In the rows, 128 means zero.
Here are made-up elements, facts about them, and rows of numbers that follow some of those facts. Name the element behind each unnamed row.

Known rows:
z_562: [138 149 132 122 161 133 128 132  95 129  96 185 159  99 109 106 118 158
 121 140  95  88 112 145 102 163 201 124 116 172 138 164 114]
z_403: [173 166 144 142 178 136 105 197 128 114 145 157 162 153  69 136  99 139
 142 142  88 130 127 178 108 127 145 144 120 134 140 153  90]
z_899: [174 168 147 140 182 136 113 194 127 115 140 165 164 156  71 134 101 141
 146 136  83 127 125 178 109 126 147 142 115 133 140 155  90]
z_909: [172 134 109 108 159 145  77 174 116 153 147 207 148 116 118 121 141 166
 137 133  96 122 130 161 158 135 212 156  94 140  95 168  80]
z_206: [154 148 134 121 160 141  81 178 134  96 153 161 158 152  52 123 102 122
 119 136  76 118 131 180 103 112 168 137 110 138 156 155  73]
z_954: [139 154 143 134 152 125 143 154  95 127 115 151 157  82 113 136 114 179
 133 170 121 106 124 142 118 164 174 132 133 159 122 152 112]
z_487: [170 133 105 109 154 145  67 178 115 151 153 199 146 113 115 123 139 165
 135 140 100 126 133 162 157 136 211 157  99 141  96 166  80]
z_775: [179 132 115 103 149 130  56 197 110 155 170 194 152 130 120 109 159 182
 121 160  97 131 118 154 139 148 219 157  94 148 106 166  94]
z_571: [143 159 133 137 158 131 137 152  99 129 111 156 160  84 106 132 120 169
 123 169 111 102 128 143 105 161 190 133 139 158 133 159 113]
z_86: [160 148 143 122 167 133  86 184 124 106 146 164 157 156  68 118  95 133
 136 128  85 123 117 181 113 127 146 138 103 143 143 151  83]
z_516: [172 136  91 114 159 124  47 172 113 150 146 194 153 123 113 125 143 174
 130 128 105 110 134 175 167 158 211 142 127 125  99 162  67]
z_513: [183 149 109 131 163 148  85 191 119 159 155 194 145 111 119 141 137 167
 141 158 107 131 146 157 154 137 205 163 117 135  88 168  88]
z_59: [128 139 134 121 144 129 117 138  95 120 113 165 151  89 107 115 109 161
 118 158 112  94 120 144 111 162 190 127 121 172 131 156 108]
z_801: [165 147  95 100 165 147  63 196  98 141 155 178 154 101 117 100 142 155
 145 124 111 129 138 174 163 130 218 173 109 155 102 172  89]
z_355: [130 141 131 118 147 128 119 139  95 121 111 162 157  88 104 114 116 163
 117 155 108  95 117 146 109 161 192 126 122 168 136 157 107]
z_656: [161 151 129 128 172 112  64 177 120 104 139 160 165 166  66 120 100 144
 131 116  90 107 118 195 123 150 148 123 131 126 145 146  71]
z_100: [156 158 131 127 172 111  83 149  82 132 131 167 157 103  72  78  92 160
 114 164  83  98  95 144 112 119 176 185 104 113  84 177  58]
z_176: [147 145 112 129 166 147 130 144 101 130  90 140 163  83  96 130 128 168
 138 183 116 123 122 149  89 175 183 128 129 152 127 167 111]
z_163: [165 132 121 114 175 150  78 175 127 107 123 148 158 155  57 115 105 133
 152 144  90 145 110 186  94 143 139 133  95 137 137 159  81]
z_22: [143 159 133 137 158 133 137 152  99 129 111 156 161  84 105 133 120 169
 123 169 111 102 128 143 105 161 191 133 138 159 133 159 113]
z_179: [130 141 131 118 147 129 118 139  96 121 112 162 156  89 104 114 116 164
 116 155 108  95 117 146 109 161 193 127 122 168 136 157 107]

How the elements are related:
z_100 | φ 537 | θ z_491
z_103 | φ 972
z_108 | φ 208 | θ z_374
z_115 | φ 762 | θ z_103
z_119 | φ 972
z_156 | φ 972 | θ z_756
z_163 | φ 972 | θ z_176
z_176 | φ 762
z_179 | φ 762 | θ z_517
z_18 | φ 972 | θ z_891
z_190 | φ 537 | θ z_513
z_205 | φ 208 | θ z_119
z_206 | φ 972 | θ z_375
z_214 | φ 762
z_217 | φ 762 | θ z_559
z_218 | φ 537 | θ z_559
z_219 | φ 762 | θ z_403
z_22 | φ 762
z_223 | φ 208 | θ z_176
z_238 | φ 762 | θ z_22
z_253 | φ 762 | θ z_460
z_263 | φ 762
z_265 | φ 762 | θ z_756
z_266 | φ 972 | θ z_74
z_276 | φ 972 | θ z_622
z_282 | φ 762 | θ z_571
z_3 | φ 972 | θ z_809
z_307 | φ 537 | θ z_375
z_34 | φ 972
z_352 | φ 537 | θ z_781
z_355 | φ 762 | θ z_374
z_374 | φ 972
z_375 | φ 972
z_38 | φ 762 | θ z_781
z_389 | φ 972 | θ z_899
z_397 | φ 537 | θ z_622
z_403 | φ 972
z_408 | φ 762 | θ z_74
z_409 | φ 208 | θ z_891
z_417 | φ 762 | θ z_954
z_44 | φ 972 | θ z_22
z_460 | φ 537
z_473 | φ 762 | θ z_809
z_480 | φ 972 | θ z_34
z_487 | φ 208 | θ z_517
z_491 | φ 537
z_5 | φ 537 | θ z_721
z_500 | φ 208 | θ z_809
z_513 | φ 208
z_516 | φ 208 | θ z_721
z_517 | φ 972
z_523 | φ 762 | θ z_491
z_537 | φ 972 | θ z_700
z_550 | φ 972 | θ z_559
z_559 | φ 537
z_562 | φ 762 | θ z_622
z_567 | φ 972 | θ z_119
z_569 | φ 537 | θ z_756
z_571 | φ 762
z_582 | φ 972 | θ z_403
z_59 | φ 762 | θ z_513
z_601 | φ 537 | θ z_954
z_611 | φ 762 | θ z_176
z_62 | φ 762 | θ z_95
z_622 | φ 762
z_650 | φ 208 | θ z_954
z_653 | φ 972 | θ z_460
z_656 | φ 972 | θ z_721
z_664 | φ 537
z_673 | φ 208 | θ z_460
z_695 | φ 762 | θ z_899
z_700 | φ 537
z_721 | φ 762
z_74 | φ 762
z_756 | φ 972
z_767 | φ 762 | θ z_664
z_775 | φ 208 | θ z_214
z_781 | φ 208
z_794 | φ 972 | θ z_781
z_801 | φ 208 | θ z_756
z_808 | φ 972 | θ z_809
z_809 | φ 972
z_817 | φ 762 | θ z_721
z_848 | φ 537 | θ z_214
z_85 | φ 537 | θ z_873
z_852 | φ 762 | θ z_375
z_853 | φ 972 | θ z_513
z_86 | φ 972 | θ z_571
z_873 | φ 762
z_89 | φ 537 | θ z_176
z_891 | φ 762
z_899 | φ 972
z_908 | φ 762 | θ z_700
z_909 | φ 208 | θ z_899
z_924 | φ 762 | θ z_263
z_930 | φ 762 | θ z_214
z_933 | φ 762 | θ z_873
z_937 | φ 537 | θ z_95
z_943 | φ 972 | θ z_214
z_95 | φ 208
z_954 | φ 762
z_958 | φ 208 | θ z_95
z_98 | φ 762 | θ z_119

Which element is each row?
No name comes twice in this set of rows, the named rows included.
[165 167 134 131 187 114  92 143  83 141 115 189 159 114  78  68  93 155
 119 149  71  91  90 144 105 122 185 183  97 116  86 183  65]	z_397
[169 166 136 140 172 143 100 191 137 105 152 156 163 149  55 141 107 129
 127 150  80 126 141 177 100 113 164 144 125 129 151 158  81]	z_375
[145 163 120 142 162 111 119 147  95 128 105 152 168  94 103 135 124 179
 119 157 115  89 130 156 114 181 191 119 163 143 136 155 101]	z_721
[131 145 117 123 152 107  98 132  92 119 105 159 164  98 102 117 120 173
 112 143 112  80 118 159 120 183 193 112 149 151 140 152  94]	z_817
[168 180 133 133 188 137 101 213 111 104 148 138 170 141  71 115 102 131
 152 127  98 134 132 190 115 121 151 158 128 147 146 159  98]	z_756
[152 172 120 118 183 111  79 168  65 122 133 146 164  91  74  55  94 152
 125 146  94 101 100 156 119 113 184 201 113 127  91 183  66]	z_569
[158 163 117 132 177  88  62 143  79 131 124 163 164 113  71  79  96 171
 110 151  88  83  96 156 122 142 177 171 131  96  88 172  45]	z_5
[151 167 134 141 172 136 145 146  99 136  96 176 163  94 110 125 121 164
 128 156  99  95 123 144  98 162 198 130 133 162 133 167 119]	z_622
[169 146 152 116 162 118  74 203 118 109 163 160 164 173  72 103 115 151
 122 147  82 129 102 173  95 139 155 137  98 150 153 151  97]	z_943
[168 155 144 127 182 139  95 178 125 113 130 186 160 166  73 109  97 128
 140 114  73 116 111 181 104 129 155 135  98 147 145 158  90]	z_276
[159 146 145 125 162 134  84 183 124 106 147 166 151 156  70 118  88 131
 137 130  89 122 119 180 114 129 143 137 105 147 138 150  84]	z_853
[134 125 109 110 155 145 111 130  98 122  89 145 158  87  93 112 125 164
 132 170 113 118 111 151  92 177 185 121 112 161 130 164 104]	z_611
[155 155 134 131 168 110  81 150  82 133 132 169 151 104  75  77  84 158
 116 167  87  97  97 142 115 121 172 186 104 116  80 175  59]	z_190
[156 162 131 113 179 135  81 202 106  96 148 144 165 144  69  95  98 124
 146 111  96 127 122 194 120 121 154 153 113 157 150 157  92]	z_156
[160 142 109 119 181 126  74 141  85 134 108 150 158 102  61  75 101 161
 130 179  88 121  89 149  95 135 169 181  94 106  79 184  55]	z_89

Now the same elements, written a new way:
Known rows:
z_205: [137 152  88  82 142 113 111 123 122 126 120 134 128 131 139 150 118 114
 134 125 119 136 129 190 133 132 137 118 135 121 151 116 102 117 120 137
 128 131 154 120 125 144 135 112 122  97 152]
z_487: [135 129 104  88 143 121 109 128 122 129 115 135 131 133 135 151 124 116
 129 125 113 142 128 194 129 116 143 117 135 136 136 112  92 127 129 110
 124 125 138 125 127 142 122 122 135 103 145]
z_653: [130  86 136 125 138 130 116 138 132 125 138 132 170 137 121 128 127 116
  95 135 131 120 134 109 130 107 129 140 139 123 115 127 196 131 118  65
 141  95  95 129 134 126 102 174 125 123 118]
z_18: [129  99 123 127 129 135 115 133 132 130 139 134 158 130 123 115 137 127
 102 133 134 128 142 107 134 129 127 154 133 116 129 131 174 133 112 116
 133 117 137 125 136 140 134 158 110 120 132]
z_217: [123 143 126 128 135 137 141 124 126 132 127 104  98 127 130 135 121 119
 126 124 140 122 124 129 130 142 125 119 120 115 126 135 137 128 138 149
 130 149 121 125 124  88 128  85 133 149 123]
z_417: [125 107 146 126 139 166 144 125 122 163 132 106  87 123 124 131 144 130
 113 126 125 132 130 141 127 137 134 128 114 125 106 130 110 148 141 145
 123 171 103 125 142  83 132  80 137 154 123]
z_500: [111 125 120  95 138  99 102 119 122 115 118 128 147 138 149 122 114  99
 122 132 119 163 120 195 129  89 145 122 123 142 128 107  69 129 138 150
 114 126 113 141 135 152 108 120 145  95 160]
z_809: [ 98  93 153 146 119 114 120 130 138 106 150 136 184 133 138  90 125 125
 109 140 137 157 132  94 130 112 117 148 118 123 116 121 122 125 104 142
 124 119 125 137 136 153 110 167 124 109 144]
z_218: [157 160 123 114 125  99 142 112 115 142 139 147 107 119 127 121 128 138
 148 135 109  96 116 127 127 117 133 124 135 150 133 131 142 129 128 170
 128 124  99 131 141 152 139 143 117 109 125]
z_622: [107 133 133 154 117 131 139 132 135 104 118 116  98 128 114 130 134 131
 139 124 136 148 121 129 129 136 113 108 118 141 114 135 104 122 133 111
 124 137 157 124 104  97 129  95 153 148 116]
z_86: [129  98 123 127 128 136 114 134 131 130 139 133 158 129 123 115 138 127
 102 133 134 129 142 106 133 129 126 153 133 117 130 131 173 133 112 116
 132 118 139 125 135 141 134 158 109 120 132]
z_355: [120 140 131 136 130 137 136 126 128 128 121 105 100 129 128 132 123 119
 127 123 140 127 123 131 128 135 127 118 120 122 123 135 130 129 144 137
 128 142 122 129 121  91 126  88 139 153 121]
z_930: [132 158 120 147 120 155 127 130 134 107 126  81  99 136 133 129 136 109
 139 118 138 120 152  95 122 136 144 129 124 126 117 137  90 112 159 171
 126 108 107 120 122 110 128  84 147 172 119]
z_62: [114 135 117 142 119 130 124 127 129 111 109 107  84 129 109 123 139 119
 124 123 140 143 122 145 133 125 125 119 120 147 118 139 133 134 150 124
 120 136 153 128 109  96 140  82 149 151 119]
z_223: [127  80 102  80 134 133 109 121 112 170 100 135 134 132 139 159 117 145
 135 112 116 153 124 159 133 118 137 123 126 120 151 105  84 152 141 109
 141 118 131 136 118 167 122 135 136 110 141]
z_817: [124 164 158 158 115 164 103 123 133 131 108 111 121 125 150 132 111 122
 135 124 138 130 124 188 113 149 123 113 125 109 144 133 135 131 160 130
 118 158 130 138 132 105 134  71 134 150 114]
z_100: [153 156 126 121 120 100 137 114 117 139 134 149 109 120 123 119 131 138
 150 134 108 100 114 127 125 110 133 125 135 159 129 130 134 131 133 158
 125 118 101 134 138 158 136 146 124 112 122]
z_873: [111 136 145 151 125 137 149 131 134 117 129 115 111 128 129 136 120 132
 141 123 137 137 122 117 125 144 114 108 117 120 118 131  99 119 129 123
 129 143 132 124 115  95 118 101 145 150 117]
z_537: [129  99 124 127 129 135 115 133 132 130 139 133 160 130 122 114 137 127
 102 133 134 128 142 106 134 129 127 153 133 118 130 130 174 133 112 117
 133 118 138 125 136 140 135 158 109 120 133]
z_567: [133 121 108 120 128 128 117 128 130 126 145 131 157 127 127 113 130 126
 107 133 140 121 143 104 138 144 122 153 133 103 144 134 184 124 103 144
 136 123 156 120 134 143 145 149  95 114 139]
z_74: [111 137 145 150 125 136 149 131 135 116 129 115 111 128 129 137 121 133
 142 124 137 137 121 116 125 145 114 107 117 120 118 131 100 119 129 123
 129 144 133 124 114  94 118 101 145 150 117]

Rows to name:
No name comes twice in this set of rows, the named rows included.
[134 124 151 149 113 163  83 130 137 135 126 141 180 126 145 116 125 129
 109 135 132 130 143 163 118 142 123 149 138 104 151 130 181 134 129 110
 124 134 146 135 147 154 142 142 104 117 127]	z_656
[139 154 131 111 126 149  77 125 128 134 102 143 153 129 158 152 114 118
 136 127 111 145 129 251 113 130 139 112 141 123 157 111  98 128 146 102
 114 141 144 134 139 155 130 104 130 101 138]	z_516
[125  98 111 132 120 130 105 133 132 116 129 136 145 130 107 107 152 126
  99 133 134 140 142 118 137 121 126 153 133 139 126 134 178 136 117 105
 128 112 162 125 126 144 146 154 116 119 131]	z_276
[125 155 135 162 115 156 140 135 140  97 134  92 111 135 134 134 133 123
 153 119 135 130 149  81 119 146 130 118 120 124 113 133  62 101 143 156
 126 111 118 115 116 113 122  95 153 169 116]	z_214
[122  52 120 118 121 147 114 127 121 172 125 133 160 128 128 123 130 157
 106 120 138 140 139  70 138 131 122 158 122 101 144 123 165 160 124 115
 149 112 132 137 126 167 134 171 110 128 128]	z_163
[148 147  95 101 132 141 100 131 128 110 119 112 132 140 139 149 138 104
 140 121 111 135 156 157 122 117 160 128 140 141 131 115  54 108 144 144
 122  91 122 116 129 160 125 117 144 124 144]	z_775
[ 95 135 146 142 126 114 128 118 128 113 125  98 116 134 143 104 112 103
 120 129 145 148 115 131 128 108 129 122 107 128 114 129 106 133 152 178
 118 143 100 145 128 102 111  87 149 144 136]	z_473
[135 116 118  86 152 115 112 132 123 125 114 135 142 140 134 165 114 105
 122 127 110 135 120 195 125  94 145 105 142 142 121 109 113 123 135  55
 133 103  93 129 125 127  89 139 153 106 131]	z_673
[122 126 143 133 140 131 137 130 128 122 120 105 111 136 126 146 111 109
 121 124 138 120 116 133 125 113 129 105 126 129 108 131 151 126 150  85
 136 120  80 133 118  77  92 105 156 155 107]	z_253
[130 144 111 100 158 106 127 151 128 128  90 148 140 129 128 149 128 118
 134 118 121 124 121 173 121 115 161 139 145 136 147 118  71 134 137  91
 108 139 160 137 133 135 134 148 115 119 159]	z_801
[122 159 115 130 130 129 138 122 127 123 126 103  97 127 132 132 115 118
 132 123 146 121 123 127 133 151 122 118 120 109 137 138 142 121 135 166
 131 148 140 123 119  93 138  80 125 146 127]	z_98

